Below are the code and all the weights of a small trained network. Each question names an input and a class and asks about switching units off, where a switched-off unit gives its printed mean instead of its output.

import numpy as np


def w(rows, s, z=0):
    codes = np.array(rows[::2]) - 128.0
    scale = np.full(codes.shape[1], s)
    scale[-1] = z or s
    return codes * scale


def f(y):
    return np.maximum(y, 0)


def log_softmax(a):
    a = a - a.max(-1, keepdims=True)
    return a - np.log(np.exp(a).sum(-1, keepdims=True))


def net(x, mask):
    res = np.array(x, float).reshape(1, 7) / 4 @ E
    y = f(res @ A[0][:, :-1].T + A[0][:, -1])
    res = res + np.where(mask, y, B[0][:, -1]) @ B[0][:, :-1]
    return log_softmax(res[-1] @ U[:, :-1].T + U[:, -1])


A, B = {}, {}
E = w([
[124,133,129,203],'x0',
[56,101,121,96],'x1',
[156,141,211,133],'x2',
[255,59,167,62],'x3',
[137,125,170,95],'x4',
[113,165,225,52],'x5',
[72,98,143,118],'x6',
],0.0097)
A[0] = w([
[85,141,89,97,169],'N0',
[92,197,146,134,203],'N1',
[116,79,92,88,32],'N2',
[71,131,190,94,194],'N3',
[72,249,212,201,254],'N4',
[182,129,109,150,227],'N5',
],0.014,0.0023)
B[0] = w([
[58,211,96,41,185],'N0',
[115,77,214,62,194],'N1',
[90,135,80,84,163],'N2',
[181,213,98,142,208],'N3',
[110,194,203,155,252],'N4',
[133,2,245,179,187],'N5',
],0.008,0.012)
U = w([
[87,123,7,100,186],'0',
[102,182,68,141,12],'1',
[127,78,115,163,205],'2',
[90,187,131,130,68],'3',
[52,120,113,240,76],'4',
[224,226,92,99,9],'5',
[192,183,144,130,253],'6',
[162,114,109,111,45],'7',
],0.012,0.0042)

Each question gives the input, the list of numbers given to net, and the class t.
The units are the neurons (one row each of A and B). Each row of codes is followed by its name. A weight is (code - 128) times the scale printed after its matrix; where a second scale follows, it is the last column's (A, B and U).
mask holds one flag per neuron, in row order. A switched-off neuron (its flag False) gives its mean, the last column of its row in B, instead of its output. The means were averaged over made-up inputs and are rounded, as every weight is.
A unit's drop is (log p(t) with every unit on - log p(t) with that unit switched off) / (log p(t) with every unit on - log p(t) with every unit switched off).
The circuit of an input: a set's keep is (log p(t) with only the set's units on - log p(t) with every unit switched off) / (log p(t) with every unit on - log p(t) with every unit switched off). Starting from all 6 units, units are removed one at a time, each time the one whose removal leaves the highest keep (on an exact tie, the one counted first), for as long as the keep stays at least 0.8.
units of the circuit, in order: the units of the circuit, biggest drop first
unit that matters most: the unit with the biggest drop
k most important neurons: the k neurons with the biggest drops, biggest first
drop when u is switched off: that unit's drop, to one decimal
input [-3,3,-1,2,-2,-6,0], class 0: units of the circuit, in order => [N4; N2]
input [0,4,1,-6,-6,-4,7], class 3: unit that matters most => N0
input [5,-2,7,3,-8,-8,0], class 2: units of the circuit, in order => [N4; N5]
input [2,-5,-8,6,2,3,-1], class 2: units of the circuit, in order => [N5; N3; N4]
input [-7,-8,-5,5,-7,3,0], class 2: units of the circuit, in order => [N5; N3; N4]
input [7,8,-2,6,8,3,8], class 5: 3 most important neurons => [N3; N5; N1]
input [-8,2,-7,4,0,7,6], class 5: 2 most important neurons => [N3; N5]
input [7,0,0,4,1,5,3], class 5: units of the circuit, in order => [N5; N1]
input [8,5,-8,-4,-8,-4,7], class 0: units of the circuit, in order => [N0; N5]
input [0,-3,4,4,-4,6,6], class 5: 4 most important neurons => [N5; N3; N1; N4]
input [-1,-1,-3,3,-7,4,-3], class 2: 2 most important neurons => [N3; N4]
input [5,-4,-4,-7,-2,-3,5], class 3: units of the circuit, in order => [N0; N5; N4]
input [-8,-8,-1,6,6,2,1], class 7: units of the circuit, in order => [N4; N3]
input [-7,-6,-8,2,-8,1,0], class 0: unit that matters most => N4
input [-4,-6,-2,5,-5,-1,4], class 2: 2 most important neurons => [N5; N3]
input [4,5,-2,1,-1,-3,6], class 0: units of the circuit, in order => [N4; N5]
input [2,-4,6,5,-1,-8,2], class 2: units of the circuit, in order => [N5; N4]
input [1,-5,-1,-2,4,-8,-8], class 4: 2 most important neurons => [N5; N1]
input [0,3,-3,2,-7,2,-8], class 2: 4 most important neurons => [N3; N4; N5; N0]
input [-3,1,1,3,-1,-6,-2], class 2: unit that matters most => N5
input [-1,-3,-7,-3,-2,-1,1], class 0: drop when N4 is switched off => 0.4
input [2,6,4,-2,-6,-2,8], class 3: drop when N1 is switched off => 0.0
input [1,0,-8,7,-1,5,-4], class 2: drop when N0 is switched off => 0.2
input [8,-4,-3,4,2,-1,-8], class 2: drop when N5 is switched off => 0.4
